Each row is shifted at random along 7 fixed directions that mean nothing.
Known rows, with every step that occurs:
A, Q, E, U, W, R: [ 1.44 -1.51  2.17  0.46  0.18 -0.36  0.56 -0.60  0.21 -0.65 -0.21  0.67
  0.98  0.54  0.42 -2.25  0.76  0.33 -1.66  0.18 -0.58  1.02  0.56  0.31
  0.82 -1.17  0.52 -0.29  1.42  0.45  0.15 -0.11  0.88 -1.34 -0.96  1.60
  0.62  0.53 -1.81  1.34  2.80]
A, R, Q, E, U: [ 0.01  1.16  0.87 -0.49  1.42 -1.36 -0.67  0.70 -0.23 -0.06  0.05  0.68
  0.01  0.35 -0.36 -2.19 -0.53  0.62 -1.58 -1.25 -0.39 -0.07  0.12  0.74
  1.07  0.12  0.46 -0.46  0.32 -1.20  0.27 -0.59  1.04 -3.11  0.27  1.08
 -0.68 -0.30 -0.23  1.74  0.22]
E, A, R, Q, Z, W, U: [ 1.41  4.82 -2.42  1.84 -0.74 -1.50  1.50  1.74  1.31  1.75 -3.03  2.59
 -0.81 -0.68 -0.86  1.10  0.11 -0.53  0.39  2.73 -2.27  0.59 -1.17  0.77
 -1.07 -1.37 -1.20 -1.02 -3.83  0.02  1.60  0.09 -0.58  1.09  1.33  2.23
 -2.72 -1.34  3.03  0.97 -1.87]
Z, Q, U, E, W, A, R: [-3.13 -1.81  2.35  0.12 -0.75  0.72  1.67 -0.40 -0.58 -1.20  3.38 -0.86
 -2.75 -0.03  1.28 -0.27  3.03  0.45 -0.89 -1.92 -0.67  1.73 -1.44  0.70
  0.15 -1.46  0.74  1.78  2.73  0.02 -1.19 -2.04  0.84 -2.25 -2.55  0.13
  3.80  1.69  0.58 -2.71 -0.21]
W, A, R, Q, Z, U, E: [ 0.86  1.43 -0.83 -0.40  0.42  0.41 -0.11 -1.21  0.11  0.34  0.43  0.29
 -0.43 -0.02 -0.37 -1.16  0.21  0.25  0.69 -0.23 -1.57  0.03  0.19  1.02
  1.90 -1.32  1.13 -1.21  1.26 -0.52  0.45 -0.55  1.16 -0.94  1.48  0.86
 -1.77  0.53 -0.52  1.61  0.51]
R, A, Q, U, W, E, Z: [-0.34  0.90 -0.26  2.26 -0.78 -1.11  1.08  0.89 -0.57 -0.35  0.44  2.80
 -2.53 -0.97  0.38 -0.43 -0.13  0.12 -0.90  0.46 -1.54 -0.24 -3.18  0.42
 -2.26 -0.14  1.00  1.16 -2.30  0.44  3.42  0.13 -2.54 -0.27 -2.70  3.44
 -1.18 -0.75  3.32  0.55 -2.75]
Z, W, R, A, Q: [ 3.90  2.08 -0.71  0.89  0.98 -1.83  0.58  0.66  2.15  1.74 -2.17  1.63
  0.93 -1.29 -1.29 -0.58 -0.63  1.03 -1.41  3.50 -1.21  0.88  2.06 -0.20
 -0.36  1.10 -0.65  0.67 -2.10 -1.47  2.63  1.45  0.43 -0.02  0.44  0.29
 -4.49 -1.54  0.83 -0.46 -0.17]
A, Q, Z, U, E, W, R: [ 0.12 -6.12  3.25 -1.59 -0.62  1.99  0.07 -1.94 -1.18 -2.69  4.36 -2.70
  0.18  0.95  1.42 -3.31  0.77  1.95 -0.43 -2.03  0.24  0.57  1.11 -0.39
  1.91 -0.63  1.72  1.15  6.02  0.03 -1.19 -0.58  1.22 -1.33 -2.31 -0.50
  1.80  2.75 -3.96 -1.09  3.97]
A, Q, E, Z: [ 1.40  0.65 -0.11  0.46  0.02 -0.46 -0.16  1.74 -0.26 -0.83  0.04  0.47
  0.26 -0.53  1.05 -2.84 -1.69  0.71 -0.46 -0.37 -2.07 -0.45 -1.62  1.61
 -0.65 -0.94 -0.23 -0.97 -1.74  0.29  0.31  0.37 -0.37 -0.42 -0.10  1.28
 -1.27  0.63 -0.43  0.73  0.86]
U, A, Q, E, Z: [ 2.96  0.87 -2.70 -1.84  1.53  1.79 -0.72 -1.04 -0.96 -1.11  0.99 -0.79
  2.02 -0.38  0.54 -3.09 -4.04  0.74  2.60 -1.23 -3.20 -1.86 -0.52  1.05
  1.76 -1.88 -0.06 -0.92  1.64 -0.11  0.36  0.94 -1.69  0.60  0.12  0.46
 -2.17  0.63 -3.58 -0.34  3.35]
R, A, Q, E, Z, U: [-0.28  0.70  2.11 -1.16  2.56  0.37  0.00 -2.95 -1.00 -0.60  3.93 -0.38
 -1.55  0.52 -0.90 -1.33  1.71  0.84  0.32 -4.13 -1.18 -0.60  1.17  0.96
  2.62  1.92  2.94 -0.32  4.35 -2.92  1.05 -0.66  1.51 -6.19  0.42 -0.68
 -3.06  0.66  0.06  1.88 -0.62]
Z, U, E, Q, A: [-1.08  3.39 -0.24  0.32  0.83 -1.12  1.98  0.10  0.15  0.13 -0.46  1.87
 -1.79 -0.17  0.39 -0.20 -0.07 -0.43  0.41 -1.95 -3.49  0.51 -1.56  0.91
 -0.29 -1.40 -0.51 -1.02 -1.92 -1.31  0.12 -0.19 -0.06 -3.59  1.02 -0.03
 -0.16  0.57  2.03  0.43 -0.85]
W, E, Z, U, A, R, Q: [-0.60 -3.25 -1.15 -0.25 -1.39  2.11 -0.71 -0.97 -1.44 -1.90  2.94 -0.64
 -1.49 -0.99  0.27 -1.89 -1.14  1.01  0.37  1.12 -0.98 -0.43 -2.22  1.17
  0.94 -1.53  1.40  2.86  2.71  1.31  1.62 -0.56 -2.05  1.53 -3.19  2.20
  0.45  0.43 -0.79 -0.82 -0.09]
W, A, R, Q: [-0.08  3.57 -1.35  0.62 -0.54  0.23 -0.06  0.25  1.19  1.47 -0.19  0.92
 -0.58 -1.08  0.07  0.58  1.99 -0.19 -0.99  2.01  0.64  0.49 -0.29  2.15
  0.16 -0.56  0.09  0.56  1.73  1.39  0.52 -0.24  1.12  0.39 -0.57  2.68
  0.18 -2.27  2.18 -1.06 -1.93]
A, R, Q, Z, W, E: [-1.87  2.05 -0.61  0.67 -1.18 -0.22  0.05  0.80 -0.31  1.02 -0.13 -0.11
 -2.59  0.75 -1.09  2.12  2.70 -0.09  1.08 -0.25 -0.04  1.20 -1.25  0.51
  0.51 -1.89  0.50 -1.23  0.01  0.07 -0.44 -1.68  0.95  0.45  1.27  1.55
 -0.17  1.07  1.58  1.59 -1.83]
U, E, Z, W: [ 0.57 -1.04 -1.45  0.13 -3.14  1.59  0.73 -1.22  0.45 -0.83  0.03  0.94
  0.55 -0.25  1.24  1.07 -0.63  0.46  2.26  0.95  0.05  0.21 -0.67 -0.79
 -1.16 -1.81  0.02  0.19  1.33  3.17  1.19  1.59 -2.39  3.20 -0.88  2.57
  0.65  0.03  0.19 -1.10  1.44]
Z, A, R, Q, E, W, U: [ 0.04  3.32 -1.27 -1.60  2.00 -0.21  0.95  0.47  0.07  0.38  0.66  0.85
 -1.00 -0.47  0.15 -0.25 -1.31  0.97  0.69 -0.88 -0.36 -0.98  0.92  0.11
 -0.23  1.25 -1.41  0.99  1.60 -1.29  0.78  1.29 -0.11 -2.57 -1.55 -1.07
 -1.08 -1.24  1.63 -1.55 -1.18]
W, E, Z, U: [ 0.29  2.79 -1.32  0.25 -0.36  0.50  1.71 -0.12  0.46 -0.20 -0.91  1.70
 -1.21 -0.63  1.29  0.49 -0.23  0.24  1.63  0.79 -0.44 -0.85 -0.24  1.50
 -1.72 -0.47 -1.40 -0.77  0.16  1.49  0.79  2.58 -0.30 -0.60 -0.78  0.25
 -1.27 -0.26  2.22  0.72 -0.87]
E, A, Q, U, W, R: [ 1.70 -1.13  0.37 -0.24  0.55  0.48  0.42 -0.80 -0.06 -0.43  0.24 -0.60
  1.55  0.24 -0.10 -1.90 -0.34  0.11 -0.41  0.59 -1.56  0.84  0.25 -0.01
  1.67 -1.97  0.02  0.33  1.80 -0.17 -0.05 -0.40  0.12  0.43 -0.82  1.30
  0.26  0.45 -2.84 -1.00  3.17]
U, Q, E, Z, A: [ 1.97  0.91  0.50 -0.55  1.92 -0.29  1.42 -0.99  0.09 -0.68  0.54  0.88
  0.23 -1.15  0.91 -2.66 -0.66  0.39  0.61 -1.67 -3.07 -0.63  0.33  1.15
  0.35  0.29 -0.02 -0.29  0.70 -0.90  0.50  1.29  0.16 -3.13  0.29 -0.80
 -2.41  0.20  0.05 -0.59  1.63]
U, Q, A, R: [-0.23 -0.57  0.74  0.50 -0.53 -0.59 -0.06 -0.96  0.05  0.11  2.45  0.74
 -0.16 -0.86 -1.19 -0.09  1.01  0.22 -1.58 -0.78 -1.54  1.37 -1.32 -0.22
  0.70  0.54  2.28  1.95  0.88 -0.64  1.92 -1.22 -1.56 -1.38 -1.50  2.92
  0.04 -1.46  1.73 -1.30 -1.51]
W, E, U, A: [-0.35 -2.90 -1.16  0.63 -1.13  0.60  0.91  0.47 -0.75 -2.01  0.07  0.54
 -0.88 -1.10  1.40 -2.47 -2.16  0.73 -0.33  1.70 -1.31 -0.24 -2.16  0.39
 -1.25 -2.96 -0.54  2.00 -0.55  1.34  1.19  0.29 -1.79  2.01 -2.79  1.80
  1.55  0.83 -0.53 -1.13  1.22]
R, Q, E, W: [-1.20 -0.59  2.23  1.03  0.88 -2.21 -0.16 -0.02 -0.55  0.30 -0.24  0.65
 -1.18  0.68 -1.84 -0.86  2.06 -0.33 -1.17 -1.00 -0.19  1.17 -0.48 -0.78
  1.78 -0.85  1.31 -0.80 -0.32 -1.42  0.80 -1.80  1.23 -1.86  0.87  1.90
 -0.97  1.13  0.18  2.29  0.70]
W, E, Q, Z: [-0.61 -0.18 -0.23 -1.04  1.83  0.11 -0.03 -1.04 -1.47 -0.82  1.53 -0.32
 -1.21 -0.47 -0.46 -1.72 -0.08  0.79  1.19 -2.00 -1.28 -1.14 -0.64  0.74
  1.39 -0.18  0.80  0.09  2.43 -1.03  0.55  0.34 -0.48 -1.70 -0.93  0.04
 -1.71  1.05 -0.19  0.83  0.45]
W, R, A, Q: [ 0.79  1.60  1.32  0.00  1.28  0.02  0.07  0.41  0.82  0.92  0.16 -1.54
 -0.15  0.11  0.70 -2.05  2.85  0.32 -2.14  0.75 -0.02  1.06  1.32  2.67
  1.46 -1.49  0.13 -0.78  2.65 -0.81 -1.91 -1.25  4.72 -1.77  1.12  0.00
 -0.08  0.66 -1.79 -0.64  1.33]
Z, U, W, R: [ 0.15 -3.35  2.14 -0.37  2.12 -0.73  0.01 -1.98 -0.29  0.04  0.23 -1.99
 -0.95  0.89 -2.70 -0.28  2.10  0.70  0.84 -0.45 -0.95  1.71  1.88 -1.48
  3.08 -1.47  1.09 -0.44  1.70 -2.72 -0.12 -1.30  1.78 -1.12  0.71 -1.69
 -1.69  3.53 -3.31  1.56  2.53]
U, Q, R, A: [ 1.11  2.97  0.76  0.12  1.12 -1.67  0.72 -0.45  1.12  1.27 -0.59  1.48
  1.24 -0.54 -0.10 -0.70  1.52 -0.48 -1.76 -0.57 -0.78  0.81  0.86  0.47
  0.51  0.52  0.61 -0.33  0.77 -0.76  0.60  0.38  1.20 -2.81  0.87  1.89
 -1.06 -1.92  1.41 -0.95 -0.03]
E, A, R, Q: [ 1.11  2.99 -1.86  0.59 -1.16 -0.46 -0.01  1.18  1.17  1.02 -0.61  1.79
  0.81 -1.46  0.43 -0.20 -0.68  0.19 -1.46  2.63 -0.25  0.16 -0.99  1.32
 -0.99 -0.04 -0.47  1.48 -0.32  1.68  1.55  0.61 -1.25  0.95 -1.12  3.45
 -0.21 -3.33  2.31 -2.04 -1.50]
A, Q, Z, W: [ 1.09 -1.97  1.77  1.75 -4.21 -0.22  1.12  1.69  1.12 -0.67  0.46  0.63
  0.38 -0.02  2.14 -0.86  1.39  0.92 -2.15  1.12  0.22  2.04 -0.42  0.20
 -2.29 -0.65  0.35 -0.43 -1.10  1.96 -0.09  0.17  0.84  1.09  0.42  2.63
  0.91  0.01  1.47 -0.60  0.29]
Z, W, E, A: [-0.91  0.99 -1.78 -0.28 -1.24  1.69  1.48 -0.67  0.17 -0.04 -0.59 -0.59
 -0.94  0.25  0.37  1.75  0.97 -0.22  2.33  1.03 -0.47  0.85 -0.17  0.22
  0.30 -3.63 -1.34 -0.32  1.62  1.17 -0.92  0.12  0.54  2.11  0.54  0.27
  1.14  1.22 -0.48 -1.34  1.43]
A, R, Q, U: [-0.21  4.63 -1.40 -0.49  0.84 -1.63 -0.30  2.69  0.52  1.07 -1.38  1.01
 -0.08  0.04  0.27 -0.20 -1.49  0.33 -0.61 -0.61 -0.05 -0.32 -0.42  0.84
 -0.92  0.20 -1.54 -1.10 -1.76 -0.59 -0.23  0.49  0.50 -1.60  0.59  0.94
 -0.38 -1.36  1.75 -0.03 -2.00]
E, Q, U, A: [-0.05 -0.24 -0.65 -1.04  0.87  0.26  0.81 -0.04 -0.62 -1.31  0.59 -0.14
  0.55 -0.37  1.18 -2.49 -2.00  0.26  0.17 -1.68 -1.97 -0.39 -0.79  0.46
  0.37 -1.51 -0.72  0.35  1.04 -0.45 -0.45  0.28 -0.59 -1.21 -0.62  0.44
  0.92  0.32 -1.06 -1.81  1.67]
W, R, Q, Z: [-0.04  2.57 -2.61  0.77  0.20 -1.69 -0.79  1.43 -0.01  1.37 -1.84  1.43
 -0.36 -0.91 -1.87  0.12 -1.10 -0.15  0.74  1.59 -0.75 -0.24 -1.85 -0.12
  0.20 -0.46 -0.32  0.15 -1.97  0.05  1.99  0.11 -2.06  2.05 -0.41  2.95
 -2.18 -1.17  2.01  0.43 -1.79]
Z, U, Q, R, A: [ 0.40 -1.74  2.82 -0.04  0.12 -0.79  0.36 -2.05  0.43 -0.16  1.27  0.08
  1.09  0.38 -0.62 -1.80  2.32 -0.20 -2.37 -1.01 -0.75  2.00  1.47 -0.21
  2.53 -0.12  2.20 -0.03  2.40 -1.49  0.26 -0.95  2.33 -3.26  1.47  1.49
 -0.54  0.14 -0.73  0.35  1.68]
W, A, Q, Z, U, E: [ 1.85 -2.90  1.11 -0.32 -0.08  0.76  0.38 -2.47 -0.21 -1.71  3.22  0.84
  0.00 -1.12  0.52 -2.90 -0.83  1.74 -0.59 -0.71 -1.37 -0.54  0.68  0.14
  0.59  1.46  2.47  1.39  2.42 -0.37  2.69  1.09 -0.78 -2.11 -1.72  0.71
 -2.23 -0.10  0.31  0.67  0.42]
E, W, U, A: [ 0.83 -0.39  0.03  0.83  0.65 -0.25  1.75 -2.37  0.31 -0.11  0.12  1.61
 -0.46 -0.82 -0.87  0.28  1.13  0.07  0.50  1.15 -0.45 -0.02  0.59 -0.74
  0.01 -0.23  0.71  1.26  1.77  0.14  2.64  0.85 -1.21 -0.31 -2.23  1.68
 -1.35 -0.82  1.24 -0.06  0.23]
Z, W, R, A: [ 0.24  1.69 -3.15 -1.19  1.79 -0.96  0.08  2.06  0.55  1.06 -1.44 -1.06
 -1.21 -0.79 -1.45  0.88 -2.74  1.44  1.98  1.01 -1.06  0.02  0.45 -1.74
 -0.58 -0.72 -2.45  1.28 -1.84 -2.57  0.81  0.73 -1.01  1.86 -0.41 -2.21
 -2.12  0.96 -0.39 -3.50 -0.69]

Rows:
[-0.91 -2.49  0.42  0.20 -0.43  0.67  0.50 -1.81 -0.58 -1.07  1.44 -0.12
 -0.89  0.02 -1.80  0.14  1.11 -0.14  0.35 -0.34 -2.20  1.57 -1.06 -0.40
  2.34 -2.26  1.54  1.20  1.26 -0.64  0.94 -1.98 -0.86 -0.19 -0.57  1.37
  0.42  1.38 -0.77  0.70  0.82]
Z, W, U, Q, E, A, R
[-0.43 -2.24  1.69 -0.69 -0.70  1.22  1.22 -0.85 -0.04 -1.27  2.62 -0.43
 -0.58 -0.19  1.77 -1.60  0.98  0.93 -1.08 -0.95 -0.62  1.17  0.07  0.51
  0.32 -0.94  0.33  1.51  3.23  0.44 -0.58 -0.30  0.60 -1.67 -2.09  0.09
  2.52  0.74 -0.89 -2.31  1.65]
Z, Q, E, U, W, A, R
[ 0.23 -1.65  0.94  0.11  2.18 -0.80  0.32 -0.17 -0.94 -0.98  0.58 -0.20
 -2.35 -0.40 -0.77 -2.76 -0.61  0.65  0.58 -1.16 -2.53 -0.31 -0.68 -0.18
  1.39 -0.99  0.50 -0.03 -0.50 -2.38  1.24 -0.51  0.51 -1.66 -0.34 -1.07
 -2.56  2.68 -1.38  1.05  1.27]
R, Q, E, Z, U, W, A
[ 1.78  1.52  0.19 -0.07 -0.69  1.16  2.06 -1.62  0.72 -0.42 -0.02  1.33
  1.25  0.17  1.35 -0.40  0.97  0.02 -0.02  0.41 -1.02  0.65  1.22  0.97
  0.08 -1.19 -0.26  0.04  2.68  1.29 -0.01  1.21  0.40 -1.52 -0.78  1.37
  0.74 -1.16  0.03 -0.37  1.86]
Z, W, E, U, A, Q, R
[-0.79 -1.14  1.01  1.27  0.79 -1.48  0.86  1.05 -0.82 -1.01  0.40  0.57
 -2.36 -1.02 -0.29 -2.60  0.23  0.09 -1.30 -0.18 -3.26  0.65 -2.54  0.97
  0.11 -1.34  0.62  1.09 -2.22 -1.67  1.14 -1.03 -0.23 -1.75 -1.11  0.67
 -1.19  1.76  0.61  0.07 -0.44]
W, E, Z, U, Q, R, A
[-0.18 -2.50  0.84  0.58 -1.56 -0.29  0.62  1.11  0.14 -0.91  0.43  0.50
 -0.95 -0.23  0.44 -1.26 -0.17  0.66 -1.98  1.01 -0.12  1.37 -0.57 -0.35
 -0.65 -1.33  0.13  1.39 -0.66  0.25  0.83 -0.73  0.52  0.14 -0.89  1.42
  1.20  0.32  0.44 -0.27 -0.13]
Z, W, U, A, R, Q, E
[ 3.14 -0.02 -0.26 -0.04  1.76 -0.48  1.31 -1.13  0.34  0.03 -0.47  0.20
  0.28 -0.53 -1.18 -1.66 -0.21  0.71  0.73  0.28 -3.56  0.33  1.09  0.13
  1.32 -0.82  0.33 -0.52 -0.24 -2.16  1.04  0.06  0.07 -1.16  0.94 -0.70
 -3.79  0.97 -1.33  0.93  1.82]
E, Q, Z, W, U, A, R
[ 1.24 -3.30  2.77  0.18  0.27  1.05  1.07 -3.34 -0.33 -0.73  2.34 -1.48
  0.21  0.60 -0.61 -2.23  4.01  0.03 -0.39 -0.58 -1.94  1.72  1.39  0.71
  3.66 -1.87  2.62 -0.58  4.69 -1.07 -0.77 -2.15  2.75 -1.54  0.91  0.74
 -0.95  2.15 -2.88  1.03  3.86]
E, W, U, Q, Z, A, R
[-0.09 -3.43  1.73  1.56 -1.01  0.35  0.88 -2.08 -1.02 -1.21  2.50  0.76
 -1.02 -0.82 -0.65 -1.73  1.92 -0.13 -1.23  0.66 -2.37  1.42 -1.96  1.13
  1.33 -1.17  2.66  1.81  0.98  0.34  1.97 -1.46 -1.15 -0.93 -1.75  2.91
 -0.57  0.55  0.40  0.98  0.33]
W, E, Z, Q, U, A, R
[-0.60  1.34 -2.82 -1.14 -0.43  0.63 -0.02  1.05  0.10 -0.49  0.54  0.89
 -0.81 -0.78  0.06  0.09 -3.11  1.16  0.95  0.15 -0.36 -0.54 -0.78 -0.69
 -0.58 -0.04 -1.29  2.22  0.44  0.01  1.60  0.84 -2.42  0.82 -2.38  0.71
  0.41 -1.26  1.29 -2.44 -1.33]
Z, W, A, R, Q, E, U
[ 0.15  0.66 -0.15 -0.48  1.10 -0.12  1.34 -0.37  0.33 -0.52  1.00  0.69
 -1.03 -0.73 -0.42 -0.13 -0.62  0.59  0.48 -1.04 -2.11  0.45 -0.17 -0.30
  0.23  0.02 -0.47  1.10  0.36 -1.16  0.93  0.27 -1.05 -1.98 -1.74 -0.80
 -0.33  0.25  0.76 -1.49 -0.31]
Z, U, Q, E, W, A, R
[-0.12 -1.98  0.79  0.03  0.63 -0.18  0.94 -0.12 -0.58 -1.12  1.54  0.26
 -1.14 -0.50 -0.07 -1.66 -0.55  1.08 -0.37 -0.64 -2.17  0.72 -0.85 -0.32
  0.13 -0.46  0.31  2.24  0.58 -0.96  1.02 -0.59 -1.51 -1.42 -2.68  0.11
  0.58  0.77 -0.25 -1.33  0.51]
Z, A, Q, E, U, W, R
[ 1.46  1.04  0.39  0.86  0.33  0.10  1.88 -2.15  0.49  0.15  0.60  1.19
 -0.41 -0.27 -0.79  0.36  2.01  0.21  0.88 -0.18 -2.04  0.64  0.48  0.29
  0.59  0.07  1.17  0.61  1.97 -0.39  1.37 -0.18 -0.91 -1.77 -1.07  1.24
 -1.54 -0.72  1.15  0.18 -0.11]
E, U, A, Q, Z, W, R
[-0.86 -2.41  0.39  1.22 -2.08  1.32  0.10 -0.98 -0.78 -0.46  2.16 -0.19
 -2.21 -0.66  0.15 -0.33  2.73  0.24 -0.24  1.61 -0.59  1.14 -2.08  1.18
  0.64 -2.01  1.94  2.01  2.59  1.82  1.05 -1.60 -0.59  1.79 -2.10  3.14
  0.84  0.52  0.23 -0.73 -0.03]
U, W, E, Z, A, R, Q
[ 0.51 -3.27  1.98  0.09 -0.05 -1.13  1.06  0.85 -0.19 -1.07  0.26  0.15
 -0.32 -0.24  0.84 -3.15 -0.50  0.81 -2.67  0.41 -1.40  1.45 -0.07 -0.72
 -0.09 -1.14 -0.15  1.27 -0.58 -1.25  0.54  0.14  0.83 -1.20 -0.81  0.18
  0.19  1.40 -1.24 -1.28  2.19]
Z, U, W, E, Q, R, A
[ 3.03 -1.59 -0.71 -0.43 -0.12  0.02  0.28  1.30  0.11 -1.32 -0.26  0.64
  1.10 -0.74  0.95 -2.70 -4.21  1.56  0.30  1.04 -2.04 -0.46 -0.44 -0.47
 -1.16 -0.11 -1.41  0.74 -1.54  0.40  1.56  2.32 -2.44  1.03 -2.26 -0.02
 -1.52  0.56 -1.53 -0.85  1.93]
A, Q, E, Z, U, W, R
[-0.76  0.67 -2.31 -0.52 -1.40  0.91  0.14  2.26 -0.91 -0.48  0.98 -0.39
 -1.44 -0.61  1.77 -0.56 -1.73  0.82  0.68  0.27 -0.67 -0.59 -2.93  0.45
 -1.66 -2.17 -1.04  1.36  0.34  1.62 -0.09 -0.05 -1.98  2.55 -2.50  1.85
  2.00 -0.09  0.31 -3.22 -0.55]
U, W, E, A, R, Q, Z
[ 0.91  2.87 -1.99  1.43  0.18 -1.79  0.94  1.04  0.54  1.22 -0.75  2.09
 -1.21 -0.84 -1.88  0.78 -1.07  0.39  0.53  1.43 -2.43  0.40 -1.40 -0.81
 -0.75  0.61 -0.17  0.86 -3.03 -1.56  3.15  0.11 -2.84  0.33 -1.06  1.70
 -3.45 -1.01  2.91 -0.49 -2.59]
E, W, R, A, Q, Z, U
[ 2.08 -0.64 -0.10  0.36 -0.46  0.31  0.92 -0.22 -0.14 -0.01  1.04  0.32
 -0.19 -0.79  0.36 -1.50 -0.47  0.59 -0.07  1.21 -2.97  0.81 -1.13  0.43
  0.11 -1.31  0.24  0.67 -0.41 -0.09  1.28  0.40 -1.08  0.61 -1.10  1.00
 -1.58  0.62 -0.85 -1.21  1.70]
U, W, E, Z, Q, A, R
[ 0.65 -1.65  1.05 -0.63  1.62  0.56 -0.32 -2.68 -0.72 -0.10  1.26 -1.02
 -0.93  0.51 -1.86 -1.04  1.65  0.46  0.22  0.32 -1.33  0.71  1.13  0.30
  3.75 -1.69  1.79  0.18  3.22 -1.59  0.63 -1.39  1.60 -1.55  0.42 -0.01
 -1.81  1.71 -2.87  2.02  2.21]
Z, U, W, E, A, R, Q
[-2.70  0.70 -1.04 -0.01 -0.65 -0.27  1.02  2.12 -0.47 -0.36 -0.51  0.19
 -2.31  0.04  0.49  0.46 -0.85 -0.26  0.56 -0.22 -1.04  0.85 -2.63 -0.31
 -0.76 -2.68 -1.93  1.12 -1.09  0.37 -0.60 -0.81 -1.00  0.59 -1.50  0.56
  2.98  0.98  0.84 -2.34 -0.77]
Z, U, W, R, Q, E, A
[ 1.10 -0.89  0.67  0.00 -0.02 -0.59  0.72  0.92  0.59 -0.59  0.09  0.63
  0.11 -0.16  0.40 -2.09 -1.28  1.18 -1.88  0.67 -0.69  0.85  0.68 -0.43
 -0.30 -0.01 -0.47  1.42 -0.12 -1.11  1.08  0.27  0.42 -1.14 -0.99  0.28
 -0.48 -0.08 -0.36 -1.10  0.91]
Z, W, R, A, Q, E, U
[ 0.32 -0.49  0.58 -0.49 -0.37  0.66  1.62 -1.05  0.30 -0.64  2.92  0.54
 -1.27 -1.07  0.91  0.00  0.79  1.31 -0.01 -1.37 -0.93  0.26  0.02 -0.11
 -1.04  1.69  0.72  2.11  2.87 -0.04  1.26  0.96 -1.56 -1.96 -2.94  0.15
  0.02 -0.96  2.10 -2.86 -1.45]
E, Q, Z, U, W, A, R
